Each row has a name. Each piece below is followed by the name of the row it came from, unless a question asks for something else. Each question is about the rows just above it.

[ 42  -2  36   1  11 -29  -1 -35 -11 -28  33  -4  13   0  15  29   7 -19
  -4   8   5   0  -2] = Z_307
[ 114   -2   -2   10   11  -66   -1   10   14  -35   21   -4   13    0
   -2   92  108  -55   10    8    5   22 -111] = Z_288
[  1  -2  -2  10   5  -6  -1  10  -5 -28 -22  -4  13 -48  15  29  -8 -19
  -4   8   3   0  -2] = Z_932
[ 42  15  21  10  11  -6  -1  10  14 -28  21  -4  13   0  15  12  -8 -19
  -4   8   5   0  -2] = Z_993
[ 94  -2  -2  10  11  -6  -1  10  14 -28  21  -4  30   0  15  29  21 -19
  -4   8  11   0 -56] = Z_26
[  -1    1  -31  -42   66   46   21  -14    8   43   46  -41   -2 -109
   10   -2   -4   11   59   -9   22  -15   -2] = Z_906
[   8   -2   10   -2   21   14   -4   -2  -66   11 -111   -2  114   10
   10    5  108   22   13    0   92  -55  -35] = Z_392
[ 22  -2  -9  10  11  -6 -44  10  14 -28  21   2  13   0  15  21 -22  17
  -4   8   5 -22  -2] = Z_175
[ 42  -2  -2  10  18  -6  -1  10  21 -28  21  -4  13   0  15  29  -8 -19
  -4   3   5   0  -2] = Z_925
[   1   -2   -9   10   11   46  -15   22   46   43   21  -41    8    0
   59  -42 -109  -14   -4   -2   -2  -31   66] = Z_267
[ 42  -2  -2  10  11  -6  -1  10 -24 -28  21  -4  13   0  15  29   7 -19
  -4   8   5   0 -16] = Z_105
[ -2   0   5   8  -4 -19  -8  12  15   0  13  -4  21 -28  14  10  -1  -6
  11  10  21  15  42] is which row reordered?	Z_993
[-109  -42  -41  -31  -15  -14   -9   -4   -2   -2   -2    0    1    8
   10   11   21   22   43   46   46   59   66] is which row reordered?	Z_267
[-111   22    5    8   10  -55  108   92   -2    0   13   -4   21  -35
   14   10   -1  -66   11   10   -2   -2  114] is which row reordered?	Z_288
Which row holds these entries in another order? [ -2  10   5  -6  -1  10  -5 -28 -22  -4  13 -48  15  29  -8 -19  -4   8
   3   0  -2   1  -2]	Z_932
Which row holds these entries in another order? [ -2 -22   5   8  -4  17 -22  21  15   0  13   2  21 -28  14  10 -44  -6
  11  10  -9  -2  22]	Z_175

[ 19  10 -34  14 -44  32  20  35  -9  12 -41 -42  40 -17 -11  16  11  29
  39 -11  24 -15 -13  24 -28 -43  11 -38  10   9  14  17 -10  41   9  13
  43 -38 -22  36  -9  18  14 -26 -31  12  29 -43 -10]  Z_262
[-43 -15 -13 -10  11 -17 -42  19  29  -9  14 -41   9  -9  13  43 -39  35
  11 -34  14 -28  18 -38  12  29  39   9  41 -10 -44 -31  16 -22  12 -43
  24  24  10 -11 -26  36  17  10 -11  14  40  32  20]  Z_335
[ 31 -24  40   0  28 -40 -21  43  43   5 -28   7 -42 -19  44 -10  37 -35
  40 -34  40  15  22  33 -42  30  37  -6 -43   0 -42  43  32  27  -2  -2
  13   3 -44  35 -39 -12 -32 -44 -30  43  18  40  38]  Z_278
[ -2   0   0  -2   3   5  -6   7 -10 -12  13  15  18 -19 -21  22 -24  26
  28  30  31  32 -34  35  37  38 -40  40  40 -42 -43  43  43 -44  43 -44
  44  43 -42 -42  40  40 -39  37 -35  33 -32 -30 -28]  Z_488
Which row holds these entries in another order? [-28  28  44  33 -40  43 -42  37  43 -21  15  37  40  30  32  43  35   3
   5   7  -6 -39  40  40 -30 -19  -2 -10 -44   0 -42 -35 -42  22  -2  18
  40  31 -12 -44 -43   0 -32  13 -24 -34  27  43  38]	Z_278
[-28  -2   0   0  -2   3   5  -6   7 -10 -12  13  15  18 -19 -21  22 -24
  26  28  30  31  32 -34  35  37  38 -40  40  40 -42 -43  43  43 -44  43
 -44  44  43 -42 -42  40  40 -39  37 -35  33 -32 -30] is which row reordered?	Z_488
Put [-19  40  43  40  -2  43 -24 -43  31  -6  13   7 -35 -34  30   0  40  15
  38  33 -30   3  37  35 -28 -40 -12 -32 -44   0  27  37 -10  28 -42  40
 -42  43  43  44  18 -42   5  22  32 -39 -44 -21  -2] back in order: which row is it?	Z_278
Put [-44 -43 -43 -42 -41 -38 -38 -34 -31 -28 -26 -22 -17 -15 -13 -11 -11 -10
 -10  -9  -9   9   9  10  10  11  11  12  12  13  14  14  14  16  17  18
  19  20  24  24  29  29  32  35  36  39  40  41  43] back in order: which row is it?	Z_262
[-28 -30 -32  33 -35  37 -39  40  40 -42 -42  43  44 -44  43 -44  43  43
 -43 -42  40  40 -40  38  37  35 -34  32  31  30  28  26 -24  22 -21 -19
  18  15  13 -12 -10   7  -6   5   3  -2   0   0  -2] is which row reordered?	Z_488

[-90  24  57  21 -63  78  34 -64  -7 -25 -27  15  14 -44  -2 -37  10  41
   1   1] : Z_888
[ 78  10  57  -2 -25 -63   2  34  15  24 -37  21  14 -64 -28   1  41 -90
 -44  -7] : Z_257
[ 24 -90 -28  -2  -7  57 -44  14 -63  40  21   1 -37  34  10 -64  15   2
 -25  78] : Z_343
[ 78  10  57  -2 -25 -63   2  34  15  24 -37  24  14 -64 -28   1  41 -90
 -44  -7] : Z_908
[ -7 -44 -90  41   1 -28 -64  14  21 -37  24  15  34   2 -63 -25  -2  57
  10  78] is which row reordered?	Z_257
Which row holds these entries in another order? [-90   2  15   1 -25  34  10  -7 -63  24 -28 -37  14  -2 -44  24  41 -64
  57  78]	Z_908
Which row holds these entries in another order? [ -7  78  10  57  -2 -25 -63   2  34  15  24 -37  24  14 -64 -28   1  41
 -90 -44]	Z_908
Which row holds these entries in another order? [  2 -25  78  24 -90 -28  -2  -7  57 -44  14 -63  40  21   1 -37  34  10
 -64  15]	Z_343
Put [ 10 -64  15   2 -25  78  24 -90 -28  -2  -7  57 -44  14 -63  40  21   1
 -37  34] back in order: which row is it?	Z_343
Put [-90 -64 -63 -44 -37 -28 -25  -7  -2   1   2  10  14  15  21  24  34  41
  57  78] back in order: which row is it?	Z_257
[ -7 -44 -90  41   1 -28 -64  14  24 -37  24  15  34   2 -63 -25  -2  57
  10  78] is which row reordered?	Z_908

[-18 -84  36   1 -30] = Z_544
[ 9 -8 29  5 10] = Z_248
[  5  58 -28 -44  30] = Z_69
[30 30 42 26 29] = Z_332
[-37  -9   1  -2  13] = Z_320
[31 17 34 36 32] = Z_357
[-9 33 10  5  9] = Z_765
[-33  23 -19 -47  37] = Z_492
[14 16 30 15 22] = Z_934
[ 9 -8 33  5 10] = Z_315
[32 36 35 17 31] = Z_206
[-19  26  -9 -25  28] = Z_596
Which row holds these entries in another order? [31 17 35 36 32]	Z_206
Put [33 -8 10  5  9] back in order: which row is it?	Z_315
Which row holds these entries in another order? [29 26 42 30 30]	Z_332
Which row holds these entries in another order? [-8  5  9 10 29]	Z_248

[ -8 -17   0  32 -44   0   7  59   0  52] -> Z_552
[-75  52  -7 -24  22  17 -45   0 -75  75] -> Z_68
[ 25  12  -7  20 -32   0  14   3 -76  14] -> Z_498
[ 22  11  38  -3  -2 -93   0  12 -13   5] -> Z_59
[ 23 -45  17  52   0 -24 -76  -7  75 -75] -> Z_83
[-82 -24  37 -27 -43  20  11  63  12  32] -> Z_984
[ 37  63 -43  32  11  12  20 -24 -81 -27] -> Z_270
[-24  11  38  -3  -2 -93   0  12 -13   5] -> Z_865
[-82 -43 -27 -24  11  12  20  32  37  63] is which row reordered?	Z_984
[ 32  12  63  11  20 -43 -27  37 -24 -82] is which row reordered?	Z_984
Put [-27  37  63 -43  32  11  12  20 -24 -81] back in order: which row is it?	Z_270

[ -2   2  26 -21  13  19  81  19  -1  14  -7 -25  -9  33] -> Z_197
[ 19  33  19   2  -1  14  82  -9  -7  26  -3 -21 -25  13] -> Z_281
[  2  19  13  -9  82  26  33  -7  19 -26  -1  -3 -21  14] -> Z_796
[ 14   2  -7 -25  -9  -2  13 -21  19  26  19  33  -1  82] -> Z_209
[ -1  82  14   2  -7 -25  -9  -2  13 -21  19  26  19  33] is which row reordered?	Z_209
Put [-25 -21  -9  -7  -2  -1   2  13  14  19  19  26  33  81] back in order: which row is it?	Z_197
Put [ 33  -7  14  19  13  -1  19 -21  -9  26 -26   2  -3  82] back in order: which row is it?	Z_796
[-25 -21  -9  -7  -2  -1   2  13  14  19  19  26  33  82] is which row reordered?	Z_209
[ 82  14   2  -7 -25  -9  -2  13 -21  19  26  19  33  -1] is which row reordered?	Z_209
Put [ 13 -25 -21  -3  26  -7  -9  82  14  -1   2  19  33  19] back in order: which row is it?	Z_281
Which row holds these entries in another order? [ 14   2  19  13  -9  82  26  33  -7  19 -26  -1  -3 -21]	Z_796

[ 43 -56  29   3  -2  36  -5  29  45   7 -57 -30   1  -9  -6  23  25  15
  15  15  47] : Z_279
[-30   7  -1  -9  47  29 -57  36  29  23  -5  15   3  15  15   0  25  45
  -6 -56  43] : Z_713
[ 36  25  43  15  -6   7  47  23  -9  -2 -56 -30  15  29   0  45  15   3
  29  -5 -57] : Z_441
[-14 -57  38 -19 -14  -9  41  12  36 -16 -25 -10 -15  -2  28  31  20  21
 -14 -20 -73] : Z_982
[ 36  25  43  15  -6   7  47  23  -9  -2 -56 -30  15  29   0  45  15 -22
  18  22  66] : Z_253
[-39 -84  11 -30  -7  -9   5  -6  45 -23  24  10 -34 -29  36  -1  -2  15
 -36 -13 -33] : Z_465
[-84  -1 -30  24  11   6  -6 -33 -34  15 -29  36  -2  -9  -7  10 -39  45
 -23 -36 -13] : Z_321
[-39  -2 -29   5 -23  10  11  24  -7  -9 -33 -36  -1  36 -34  -6  44 -13
 -30  15 -84] : Z_696
[-57  -5  29   3  15  45   0  29  15 -30 -56  -2  -9  23  47   7  -6  15
  43  25  36] is which row reordered?	Z_441
[-84  15 -30 -13  44  -6 -34  36  -1 -36 -33  -9  -7  24  11  10 -23   5
 -29  -2 -39] is which row reordered?	Z_696
[ -6  45 -23  24  10 -34 -29  36  -1  -2  15 -36 -13 -33 -39 -84  11 -30
  -7  -9   5] is which row reordered?	Z_465
Put [ 36  10  -2  15  -1 -13  -6 -30 -34  45  24  -9 -84 -39  11 -23 -36 -29
 -33  -7   5] back in order: which row is it?	Z_465
[ -5 -57  36  25  43  15  -6   7  47  23  -9  -2 -56 -30  15  29   0  45
  15   3  29] is which row reordered?	Z_441

